Here is a tiny trained network, its code and every weight. The questions are about switching its units off for an input and a target symbol, where a switched-off unit gives its printed mean instead of its output.

import numpy as np


def w(rows, s, z=0):
    codes = np.array(rows[::2]) - 128.0
    scale = np.full(codes.shape[1], s)
    scale[-1] = z or s
    return codes * scale


def norm(h):
    return h / np.sqrt((h * h).mean(-1, keepdims=True) + 1e-5)


def f(y):
    return np.maximum(y, 0)


def softmax(a):
    e = np.exp(a - a.max(-1, keepdims=True))
    return e / e.sum(-1, keepdims=True)


def log_softmax(a):
    a = a - a.max(-1, keepdims=True)
    return a - np.log(np.exp(a).sum(-1, keepdims=True))


def net(x, mask):
    ids = ['βεθλμπφ'.index(c) for c in x.split()]
    T = len(ids)
    res = E[ids] + P[:T]
    r = norm(res)
    for j in range(3):
        rows = slice(3 * j, 3 * j + 3)
        q, k, v = (r @ M[0][rows].T for M in (Q, K, V))
        z = softmax(np.where(np.tri(T) > 0, q @ k.T / 3**0.5, -1e9)) @ v
        o = O[0][rows]
        res = res + np.where(mask[j], z, o[:, -1]) @ o[:, :-1]
    y = f(norm(res) @ A[0][:, :-1].T + A[0][:, -1])
    res = res + np.where(mask[3:11], y, B[0][:, -1]) @ B[0][:, :-1]
    return log_softmax(norm(res)[-1] @ U[:, :-1].T + U[:, -1])


Q, K, V, O, A, B = {}, {}, {}, {}, {}, {}
E = w([
[70,145,124,96,84,119,140,132,155,169,25],'β',
[195,126,113,107,132,133,53,103,81,182,143],'ε',
[154,186,112,111,146,133,85,93,171,99,157],'θ',
[84,173,153,149,86,118,128,41,66,25,199],'λ',
[148,115,145,107,74,42,111,156,185,151,76],'μ',
[134,87,2,129,157,116,120,106,122,95,79],'π',
[142,114,151,84,175,165,120,159,118,80,141],'φ',
],0.0083)
P = w([
[201,106,253,254,126,154,247,73,179,132,62],'0',
[102,175,204,153,162,70,113,117,143,127,105],'1',
[109,200,151,122,129,104,116,121,115,140,117],'2',
[121,163,139,88,69,150,101,135,120,119,151],'3',
[110,175,89,75,53,179,106,167,73,129,142],'4',
[104,185,67,79,44,218,124,174,43,122,130],'5',
],0.0041)
Q[0] = w([
[118,90,108,219,131,91,202,100,170,104,141],'H0',
[60,125,147,127,102,125,201,142,184,172,131],'H0',
[133,155,155,126,127,106,103,112,121,145,164],'H0',
[219,83,217,120,118,151,89,149,133,148,230],'H1',
[88,129,254,97,90,175,144,186,156,98,147],'H1',
[147,97,83,89,174,200,147,171,95,63,185],'H1',
[154,134,142,56,101,129,104,170,160,153,61],'H2',
[170,137,178,149,132,154,158,145,103,91,185],'H2',
[167,79,123,102,122,179,94,113,28,89,154],'H2',
],0.0074)
K[0] = w([
[199,84,191,179,173,167,156,78,121,142,110],'H0',
[143,115,174,178,106,114,166,163,164,170,95],'H0',
[132,127,152,86,109,130,164,148,137,127,193],'H0',
[162,123,234,166,216,19,71,193,56,143,167],'H1',
[26,189,210,53,153,149,119,254,158,98,172],'H1',
[182,164,101,63,198,190,73,137,55,94,183],'H1',
[119,138,123,39,66,56,96,199,169,185,76],'H2',
[160,146,146,139,115,108,54,94,54,140,182],'H2',
[65,146,48,130,109,51,80,122,96,53,183],'H2',
],0.006)
V[0] = w([
[50,113,147,122,9,110,135,146,51,203,93],'H0',
[238,98,168,215,169,175,148,119,43,138,238],'H0',
[253,159,114,162,138,92,89,16,59,220,121],'H0',
[218,153,174,111,69,86,59,122,162,188,187],'H1',
[189,43,116,112,97,161,90,109,10,239,104],'H1',
[9,140,66,90,95,132,119,218,116,160,103],'H1',
[128,194,201,68,139,241,112,99,153,198,87],'H2',
[68,189,103,151,61,132,109,52,102,72,182],'H2',
[192,73,143,177,227,163,72,52,37,58,97],'H2',
],0.0037)
O[0] = w([
[182,181,72,125,197,120,71,88,46,107,190,10],'H0',
[102,117,150,153,114,64,21,44,220,171,99,9],'H0',
[110,135,118,119,25,149,83,155,116,254,160,242],'H0',
[114,137,89,63,193,246,190,140,105,36,84,128],'H1',
[60,102,221,108,188,68,167,115,163,6,116,110],'H1',
[145,111,205,155,119,140,69,68,197,142,72,41],'H1',
[187,80,88,170,91,85,46,193,124,71,109,230],'H2',
[141,157,82,149,88,55,216,125,137,77,158,165],'H2',
[172,197,165,92,135,187,112,181,56,82,99,198],'H2',
],0.0044,0.0015)
A[0] = w([
[156,162,96,136,177,105,109,136,187,121,159,80],'N0',
[109,71,111,142,120,41,115,123,182,180,88,196],'N1',
[171,75,113,176,131,57,63,81,231,131,134,67],'N2',
[137,153,141,114,123,172,103,118,104,118,191,251],'N3',
[56,125,160,99,153,175,129,160,129,99,144,90],'N4',
[91,119,214,165,157,130,129,135,144,57,108,201],'N5',
[79,48,181,188,119,24,141,52,254,196,76,18],'N6',
[109,185,118,139,95,127,141,91,164,151,141,108],'N7',
],0.0082,0.0019)
B[0] = w([
[145,100,135,168,163,137,114,127,61,175,142,137],'N0',
[152,158,140,106,197,115,112,70,169,69,92,253],'N1',
[128,58,90,218,88,53,144,126,182,245,175,170],'N2',
[83,127,160,168,109,96,96,85,156,147,125,243],'N3',
[173,85,102,140,148,129,163,96,130,142,115,184],'N4',
[174,141,110,82,146,115,126,83,182,50,70,187],'N5',
[134,57,58,254,99,33,108,128,159,240,192,230],'N6',
[122,104,141,99,170,138,171,154,106,88,139,174],'N7',
],0.0087,0.0054)
U = w([
[153,45,78,194,155,89,128,113,157,187,156,116],'β',
[140,157,112,68,203,142,122,115,181,53,32,161],'ε',
[100,88,52,101,29,184,179,243,113,136,62,206],'θ',
[171,130,132,123,207,148,106,196,76,106,204,87],'λ',
[117,112,158,126,174,227,197,96,115,185,119,48],'μ',
[61,151,229,142,94,64,213,149,128,77,133,150],'π',
[153,179,163,131,22,165,2,102,99,169,92,6],'φ',
],0.0048,0.0017)

Each question gives the input, a string of symbols that net reads in full, and the target symbol t.
The units are the heads (3 rows each of Q, K, V and O) and the neurons (one row each of A and B). Each row of codes is followed by its name. A weight is (code - 128) times the scale printed after its matrix; where a second scale follows, it is the last column's (O, A, B and U).
mask holds one flag per unit, heads first, then neurons. A switched-off unit (its flag False) gives its mean, the last column of its rows in O or B, instead of its output. The means were averaged over made-up inputs and are rounded, as every weight is.
A unit's drop is (log p(t) with every unit on - log p(t) with that unit switched off) / (log p(t) with every unit on - log p(t) with every unit switched off).
The circuit of an input: a set's keep is (log p(t) with only the set's units on - log p(t) with every unit switched off) / (log p(t) with every unit on - log p(t) with every unit switched off). Starting from all 11 units, units are removed one at a time, each time the one whose removal leaves the highest keep (on an exact tie, the one counted first), for as long as the keep stays at least 0.8.
circuit, biggest first: the units of the circuit, biggest drop first
most important unit: the unit with the biggest drop
top k neurons: the k neurons with the biggest drops, biggest first
heads that matter: for each layer, one digit per head in row order, 1 if its drop is at least 0.15 and else 0, layers parted by /
input π π λ θ ε π, target θ: most important unit : H2
input ε φ λ ε, target π: circuit, biggest first : [H1, N6, N3, N1]
input ε π ε, target μ: top 4 neurons : [N4, N6, N1, N5]
input β φ φ ε φ, target φ: circuit, biggest first : [H1, N6, N3]
input ε ε θ, target ε: top 2 neurons : [N6, N4]
input φ θ θ φ μ β, target β: circuit, biggest first : [H2, N6]
input π μ λ μ μ, target θ: top 3 neurons : [N1, N6, N5]
input ε φ ε, target ε: heads that matter : 011
input ε θ ε, target θ: heads that matter : 111
input λ μ θ, target λ: heads that matter : 001
input λ π π, target ε: heads that matter : 111
input φ φ φ θ φ, target θ: circuit, biggest first : [N1, N6]
input π φ ε ε φ, target φ: circuit, biggest first : [H1, N6, N1, N3]
input ε π ε ε φ θ, target ε: heads that matter : 010
input π π φ θ, target π: heads that matter : 101
input φ φ λ φ, target π: circuit, biggest first : [H2, N6, N1]
input φ λ λ φ ε β, target β: circuit, biggest first : [H1, N6]
input φ λ φ φ, target ε: top 3 neurons : [N6, N5, N2]
input φ φ β ε, target φ: heads that matter : 000
input φ π θ π π, target θ: top 2 neurons : [N1, N6]
input λ φ φ π φ, target μ: heads that matter : 111
input φ λ θ, target φ: top 4 neurons : [N6, N3, N1, N2]
input θ φ θ, target θ: heads that matter : 110
input π φ φ μ φ φ, target ε: heads that matter : 100
